Below is a small trained network, with its code and all its weights. Each question gives an input and a class and asks what happens when units are switched off, that is, made to give their printed mean instead of their output.

import numpy as np


def w(rows, s, z=0):
    codes = np.array(rows[::2]) - 128.0
    scale = np.full(codes.shape[1], s)
    scale[-1] = z or s
    return codes * scale


def norm(h):
    return h / np.sqrt((h * h).mean(-1, keepdims=True) + 1e-5)


def f(y):
    return y / 2 * (1 + np.tanh(0.7978845608 * (y + 0.044715 * y**3)))


def log_softmax(a):
    a = a - a.max(-1, keepdims=True)
    return a - np.log(np.exp(a).sum(-1, keepdims=True))


def net(x, mask):
    res = np.array(x, float).reshape(1, 7) / 4 @ E
    u = 0
    for l in range(2):
        y = f(norm(res) @ A[l][:, :-1].T + A[l][:, -1])
        res = res + np.where(mask[u : u + 8], y, B[l][:, -1]) @ B[l][:, :-1]
        u += 8
    return log_softmax(norm(res)[-1] @ U[:, :-1].T + U[:, -1])


A, B = {}, {}
E = w([
[123,133,134,139,129,129,128],'x0',
[142,29,172,180,131,226,94],'x1',
[63,135,126,84,157,135,43],'x2',
[117,103,12,139,184,154,166],'x3',
[150,141,160,101,192,142,149],'x4',
[80,118,142,112,114,135,166],'x5',
[132,127,125,120,126,130,127],'x6',
],0.011)
A[0] = w([
[160,119,181,85,246,140,152,53],'0.n1',
[121,81,65,141,33,87,89,92],'0.n2',
[220,143,104,157,153,117,27,56],'0.n3',
[28,78,162,66,100,154,202,105],'0.n4',
[102,103,95,184,153,169,117,97],'0.n5',
[115,87,92,153,54,97,88,3],'0.n6',
[105,105,71,145,40,138,93,44],'0.n7',
[64,95,131,128,190,73,77,87],'0.n8',
],0.011,0.0045)
B[0] = w([
[89,177,220,109,228,180,185,207],'0.n1',
[121,168,187,105,217,164,198,253],'0.n2',
[181,106,81,228,204,36,52,211],'0.n3',
[250,133,79,250,211,50,19,224],'0.n4',
[87,77,78,81,136,90,156,241],'0.n5',
[146,180,242,160,212,182,124,156],'0.n6',
[99,156,208,141,231,208,174,199],'0.n7',
[184,171,99,133,15,206,134,212],'0.n8',
],0.014,0.0032)
A[1] = w([
[88,134,117,108,122,200,25,73],'1.n1',
[193,93,144,184,87,142,212,3],'1.n2',
[55,142,141,191,105,117,125,90],'1.n3',
[189,109,82,105,152,171,177,158],'1.n4',
[111,7,158,148,108,152,101,52],'1.n5',
[114,71,222,121,83,100,99,31],'1.n6',
[197,134,200,126,115,111,99,53],'1.n7',
[161,64,174,121,166,177,105,34],'1.n8',
],0.015,0.0036)
B[1] = w([
[243,83,195,118,92,159,166,197],'1.n1',
[243,142,173,89,130,180,79,201],'1.n2',
[164,148,48,71,248,146,148,120],'1.n3',
[67,86,162,140,82,146,86,254],'1.n4',
[105,219,100,107,104,27,152,211],'1.n5',
[38,65,89,136,130,152,118,172],'1.n6',
[71,57,67,152,131,175,147,222],'1.n7',
[120,215,109,84,124,64,154,243],'1.n8',
],0.017,0.006)
U = w([
[107,140,192,110,192,166,153,254],'0',
[110,180,103,59,42,11,138,90],'1',
[250,69,161,114,37,193,92,112],'2',
[38,1,64,154,91,174,99,175],'3',
[200,83,97,231,177,52,54,16],'4',
],0.013,0.0023)

Each question gives the input, the list of numbers given to net, and the class t.
The units are the neurons (one row each of A and B). Each row of codes is followed by its name. A weight is (code - 128) times the scale printed after its matrix; where a second scale follows, it is the last column's (A, B and U).
mask holds one flag per neuron, layer by layer. A switched-off neuron (its flag False) gives its mean, the last column of its row in B, instead of its output. The means were averaged over made-up inputs and are rounded, as every weight is.
A unit's drop is (log p(t) with every unit on - log p(t) with that unit switched off) / (log p(t) with every unit on - log p(t) with every unit switched off).
The circuit of an input: a set's keep is (log p(t) with only the set's units on - log p(t) with every unit switched off) / (log p(t) with every unit on - log p(t) with every unit switched off). Starting from the 12 units with the biggest drops (on a tie, the unit counted first), units are removed one at a time, each time the one whose removal leaves the highest keep (on an exact tie, the one counted first), for as long as the keep stays at least 0.8.
units of the circuit, in order: the units of the circuit, biggest drop first
most important unit: the unit with the biggest drop
k most important neurons: the k neurons with the biggest drops, biggest first
k most important neurons of layer l: the k neurons of layer l with the biggest drops, biggest first
input [1,1,-1,-8,1,-8,-8], class 3: units of the circuit, in order => [1.n7]
input [-2,-4,-1,2,3,-6,-8], class 4: 2 most important neurons of layer 1 => [1.n8; 1.n5]
input [4,6,-6,-6,1,2,3], class 1: 3 most important neurons => [1.n5; 1.n8; 0.n8]
input [-2,-7,-7,8,6,-5,-8], class 3: 4 most important neurons => [1.n8; 1.n4; 1.n5; 0.n4]
input [-3,7,6,-3,-5,5,-3], class 1: 2 most important neurons => [1.n5; 1.n8]
input [4,8,-8,0,-8,-7,-8], class 0: 3 most important neurons of layer 1 => [1.n2; 1.n8; 1.n5]
input [4,-3,8,8,-5,-3,7], class 2: units of the circuit, in order => [1.n1; 0.n8]
input [5,4,-8,7,-4,5,2], class 2: 2 most important neurons => [1.n2; 1.n7]
input [-3,-7,-3,-6,7,-2,-7], class 0: 2 most important neurons => [1.n5; 1.n8]
input [4,6,0,-7,-2,5,5], class 3: 2 most important neurons => [1.n6; 1.n7]
input [2,0,8,-8,-4,5,2], class 2: 2 most important neurons => [1.n1; 0.n8]
input [0,7,-1,-8,1,-2,0], class 3: 2 most important neurons of layer 1 => [1.n6; 1.n7]
input [2,5,6,-8,1,-6,6], class 3: 4 most important neurons => [1.n6; 1.n7; 0.n4; 1.n2]
input [7,-4,-7,-1,3,-1,6], class 2: most important unit => 1.n2
input [-3,7,3,-4,0,-7,6], class 1: 2 most important neurons => [1.n5; 0.n4]
input [3,8,-6,-6,4,-7,-6], class 1: units of the circuit, in order => [1.n5; 1.n8]
input [0,3,8,6,-7,-7,8], class 2: 2 most important neurons of layer 0 => [0.n8; 0.n1]
input [6,-4,6,1,-5,2,0], class 2: units of the circuit, in order => [0.n8; 1.n1]
input [-2,-3,-1,1,2,-4,-7], class 4: 3 most important neurons => [1.n8; 0.n3; 1.n5]
input [5,8,8,4,-7,0,3], class 1: 3 most important neurons => [1.n5; 1.n8; 0.n5]
input [4,5,-5,-4,5,-8,1], class 4: units of the circuit, in order => [0.n3]
input [-5,2,-8,-3,-8,-4,3], class 0: 3 most important neurons of layer 0 => [0.n2; 0.n6; 0.n7]
input [-3,-6,7,5,6,-2,7], class 2: 2 most important neurons => [0.n8; 0.n2]
input [-8,8,-4,1,0,-8,-6], class 1: 2 most important neurons => [1.n5; 0.n4]
input [6,3,5,-1,-3,-4,-2], class 2: 2 most important neurons => [1.n1; 0.n8]
input [7,7,6,3,4,-1,3], class 1: 2 most important neurons => [1.n5; 1.n8]
input [-7,0,-6,-8,5,1,-2], class 3: units of the circuit, in order => [1.n7]
input [0,7,-8,5,-8,-6,8], class 0: 3 most important neurons of layer 1 => [1.n8; 1.n1; 1.n5]
input [-3,-6,1,-8,6,-1,-4], class 3: units of the circuit, in order => [1.n7; 0.n2; 1.n8]
input [4,6,3,-6,-4,6,4], class 1: 4 most important neurons of layer 1 => [1.n5; 1.n8; 1.n4; 1.n1]
